Below are the code and all the weights of a small trained network. Each question names an input and a class and asks about switching units off, where a switched-off unit gives its printed mean instead of its output.

import numpy as np


def w(rows, s, z=0):
    codes = np.array(rows[::2]) - 128.0
    scale = np.full(codes.shape[1], s)
    scale[-1] = z or s
    return codes * scale


def f(y):
    return y / 2 * (1 + np.tanh(0.7978845608 * (y + 0.044715 * y**3)))


def log_softmax(a):
    a = a - a.max(-1, keepdims=True)
    return a - np.log(np.exp(a).sum(-1, keepdims=True))


def net(x, mask):
    res = np.array(x, float).reshape(1, 2) / 4 @ E
    y = f(res @ A[0][:, :-1].T + A[0][:, -1])
    res = res + np.where(mask, y, B[0][:, -1]) @ B[0][:, :-1]
    return log_softmax(res[-1] @ U[:, :-1].T + U[:, -1])


A, B = {}, {}
E = w([
[176,211,179,63,194],'x0',
[8,66,208,88,133],'x1',
],0.015)
A[0] = w([
[61,134,40,124,86,90],'n1',
[108,71,119,165,92,127],'n2',
[85,81,158,93,125,134],'n3',
[113,87,103,220,144,110],'n4',
[153,193,140,70,181,70],'n5',
[167,150,69,158,111,130],'n6',
[111,170,189,119,208,121],'n7',
[102,30,189,135,189,134],'n8',
[94,204,126,56,159,115],'n9',
[112,100,90,170,75,70],'n10',
[64,106,154,105,140,137],'n11',
[139,199,103,228,161,91],'n12',
[115,26,135,159,47,206],'n13',
[143,159,9,142,126,215],'n14',
[149,72,104,146,76,112],'n15',
[95,120,54,130,83,159],'n16',
[162,157,179,107,113,255],'n17',
[213,130,130,176,156,87],'n18',
[168,162,153,70,145,134],'n19',
[131,189,145,47,50,123],'n20',
[84,96,174,65,137,99],'n21',
],0.011,0.014)
B[0] = w([
[105,134,122,103,76,160],'n1',
[162,114,97,86,92,182],'n2',
[110,160,85,182,135,186],'n3',
[140,138,111,91,103,171],'n4',
[123,138,110,115,35,175],'n5',
[80,163,89,166,153,188],'n6',
[145,136,86,101,111,182],'n7',
[141,194,87,172,157,198],'n8',
[145,110,104,101,76,175],'n9',
[104,191,155,93,11,162],'n10',
[81,159,81,189,142,188],'n11',
[40,222,93,145,83,170],'n12',
[193,99,108,107,155,248],'n13',
[132,111,88,171,169,240],'n14',
[133,116,92,78,53,168],'n15',
[170,119,115,89,135,186],'n16',
[168,49,91,119,187,230],'n17',
[71,190,115,134,96,171],'n18',
[165,97,66,89,79,181],'n19',
[148,136,125,99,123,150],'n20',
[99,167,80,144,98,179],'n21',
],0.011,0.017)
U = w([
[96,224,81,192,125,95],'0',
[150,121,101,8,55,68],'1',
[163,54,105,120,225,254],'2',
[116,129,195,126,153,88],'3',
[114,141,173,125,106,94],'4',
[141,131,203,101,144,101],'5',
[123,159,160,119,127,87],'6',
[106,153,174,132,127,85],'7',
],0.016,0.0093)

Each question gives the input, the list of numbers given to net, and the class t.
The units are the neurons (one row each of A and B). Each row of codes is followed by its name. A weight is (code - 128) times the scale printed after its matrix; where a second scale follows, it is the last column's (A, B and U).
mask holds one flag per neuron, in row order. A switched-off neuron (its flag False) gives its mean, the last column of its row in B, instead of its output. The means were averaged over made-up inputs and are rounded, as every weight is.
A unit's drop is (log p(t) with every unit on - log p(t) with that unit switched off) / (log p(t) with every unit on - log p(t) with every unit switched off).
unit that matters most: the unit with the biggest drop
k most important neurons: the k neurons with the biggest drops, biggest first
drop of u: that unit's drop, to one decimal
input [-1,4], class 0: unit that matters most	n8
input [5,5], class 0: 3 most important neurons	[n11; n8; n13]
input [-5,5], class 0: 2 most important neurons	[n8; n11]
input [7,7], class 0: 4 most important neurons	[n11; n8; n3; n21]
input [-2,4], class 0: 4 most important neurons	[n17; n8; n11; n3]
input [4,-3], class 1: 2 most important neurons	[n5; n19]
input [-3,3], class 2: 3 most important neurons	[n13; n12; n18]
input [7,-6], class 1: drop of n11	0.5
input [6,-5], class 1: drop of n9	0.2
input [-4,1], class 1: drop of n17	0.6
